Below is a small trained network, with its code and all its weights. Each question gives an input and a class and asks what happens when units are switched off, that is, made to give their printed mean instead of their output.

import numpy as np


def w(rows, s, z=0):
    codes = np.array(rows[::2]) - 128.0
    scale = np.full(codes.shape[1], s)
    scale[-1] = z or s
    return codes * scale


def f(y):
    return y / 2 * (1 + np.tanh(0.7978845608 * (y + 0.044715 * y**3)))


def log_softmax(a):
    a = a - a.max(-1, keepdims=True)
    return a - np.log(np.exp(a).sum(-1, keepdims=True))


def net(x, mask):
    res = np.array(x, float).reshape(1, 5) / 4 @ E
    y = f(res @ A[0][:, :-1].T + A[0][:, -1])
    res = res + np.where(mask, y, B[0][:, -1]) @ B[0][:, :-1]
    return log_softmax(res[-1] @ U[:, :-1].T + U[:, -1])


A, B = {}, {}
E = w([
[30,36,52,218,125,179],'x0',
[134,123,165,122,141,178],'x1',
[145,126,136,137,134,146],'x2',
[255,50,97,183,22,117],'x3',
[151,106,18,50,196,228],'x4',
],0.0073)
A[0] = w([
[55,120,183,92,75,168,253],'neuron 0',
[109,77,244,199,144,58,23],'neuron 1',
[78,201,97,91,217,122,201],'neuron 2',
[189,31,115,129,54,135,55],'neuron 3',
[198,97,100,86,171,255,207],'neuron 4',
[159,87,58,42,203,187,182],'neuron 5',
[97,66,94,208,109,187,61],'neuron 6',
[37,86,109,78,30,39,111],'neuron 7',
[29,121,101,159,145,139,59],'neuron 8',
[11,163,200,34,163,132,101],'neuron 9',
[195,51,128,41,26,126,47],'neuron 10',
[187,234,146,111,134,135,4],'neuron 11',
[137,196,249,180,97,77,160],'neuron 12',
[225,122,23,143,135,122,172],'neuron 13',
[37,80,89,205,112,194,104],'neuron 14',
[170,151,186,58,161,97,84],'neuron 15',
],0.0074,0.0034)
B[0] = w([
[103,25,169,92,36,168,187],'neuron 0',
[40,255,43,201,98,134,194],'neuron 1',
[129,9,126,196,143,202,228],'neuron 2',
[194,111,177,198,181,200,206],'neuron 3',
[68,128,144,105,110,102,245],'neuron 4',
[32,194,131,163,83,210,245],'neuron 5',
[238,191,25,55,163,106,198],'neuron 6',
[119,113,188,126,141,126,169],'neuron 7',
[219,101,71,56,201,143,179],'neuron 8',
[189,54,144,148,221,111,221],'neuron 9',
[168,80,89,138,251,27,194],'neuron 10',
[135,202,61,49,169,68,158],'neuron 11',
[109,92,85,168,96,158,254],'neuron 12',
[94,110,198,232,77,175,210],'neuron 13',
[232,189,80,20,115,94,233],'neuron 14',
[185,183,73,98,82,27,178],'neuron 15',
],0.0071,0.0063)
U = w([
[169,60,189,220,199,132,212],'0',
[213,209,109,35,169,57,18],'1',
[104,64,197,137,28,154,255],'2',
[2,165,142,226,55,174,36],'3',
[125,79,201,144,80,146,129],'4',
],0.0062,0.0033)

Each question gives the input, the list of numbers given to net, and the class t.
The units are the neurons (one row each of A and B). Each row of codes is followed by its name. A weight is (code - 128) times the scale printed after its matrix; where a second scale follows, it is the last column's (A, B and U).
mask holds one flag per neuron, in row order. A switched-off neuron (its flag False) gives its mean, the last column of its row in B, instead of its output. The means were averaged over made-up inputs and are rounded, as every weight is.
A unit's drop is (log p(t) with every unit on - log p(t) with that unit switched off) / (log p(t) with every unit on - log p(t) with every unit switched off).
The circuit of an input: a set's keep is (log p(t) with only the set's units on - log p(t) with every unit switched off) / (log p(t) with every unit on - log p(t) with every unit switched off). Starting from the 12 units with the biggest drops (on a tie, the unit counted first), units are removed one at a time, each time the one whose removal leaves the highest keep (on an exact tie, the one counted first), for as long as the keep stays at least 0.8.
circuit, biggest first: the units of the circuit, biggest drop first
unit that matters most: the unit with the biggest drop
top k neurons: the k neurons with the biggest drops, biggest first
drop of u: that unit's drop, to one decimal
input [-4,6,-4,8,-3], class 0: circuit, biggest first	neuron 10; neuron 3
input [1,2,-6,-6,0], class 0: unit that matters most	neuron 9
input [6,4,-6,-5,-3], class 1: circuit, biggest first	neuron 14; neuron 8
input [-3,-1,-4,1,-6], class 3: circuit, biggest first	neuron 1; neuron 12
input [8,-8,2,6,-5], class 1: top 3 neurons	neuron 6; neuron 14; neuron 2
input [-5,1,7,-5,7], class 2: circuit, biggest first	neuron 2; neuron 10
input [8,4,8,-6,7], class 1: top 3 neurons	neuron 14; neuron 6; neuron 8
input [-4,5,0,5,6], class 3: circuit, biggest first	neuron 5; neuron 13
input [-4,6,6,-8,-3], class 0: top 2 neurons	neuron 9; neuron 2
input [-6,-6,-3,-8,-1], class 0: top 2 neurons	neuron 2; neuron 9
input [0,1,-4,-7,-6], class 0: top 2 neurons	neuron 9; neuron 5
input [-6,-7,4,-7,2], class 0: top 4 neurons	neuron 2; neuron 9; neuron 14; neuron 6
input [-7,-1,3,-7,-2], class 0: top 2 neurons	neuron 2; neuron 9
input [2,1,-2,2,8], class 3: unit that matters most	neuron 5
input [8,-5,7,5,8], class 1: top 2 neurons	neuron 6; neuron 14
input [8,4,-5,2,2], class 1: drop of neuron 6	0.2
input [6,-3,0,-6,-4], class 0: drop of neuron 14	-0.2
input [-3,3,-3,6,-8], class 3: drop of neuron 12	0.2
input [8,0,-8,-2,-1], class 1: drop of neuron 14	0.1
input [-1,3,6,0,-7], class 3: unit that matters most	neuron 1
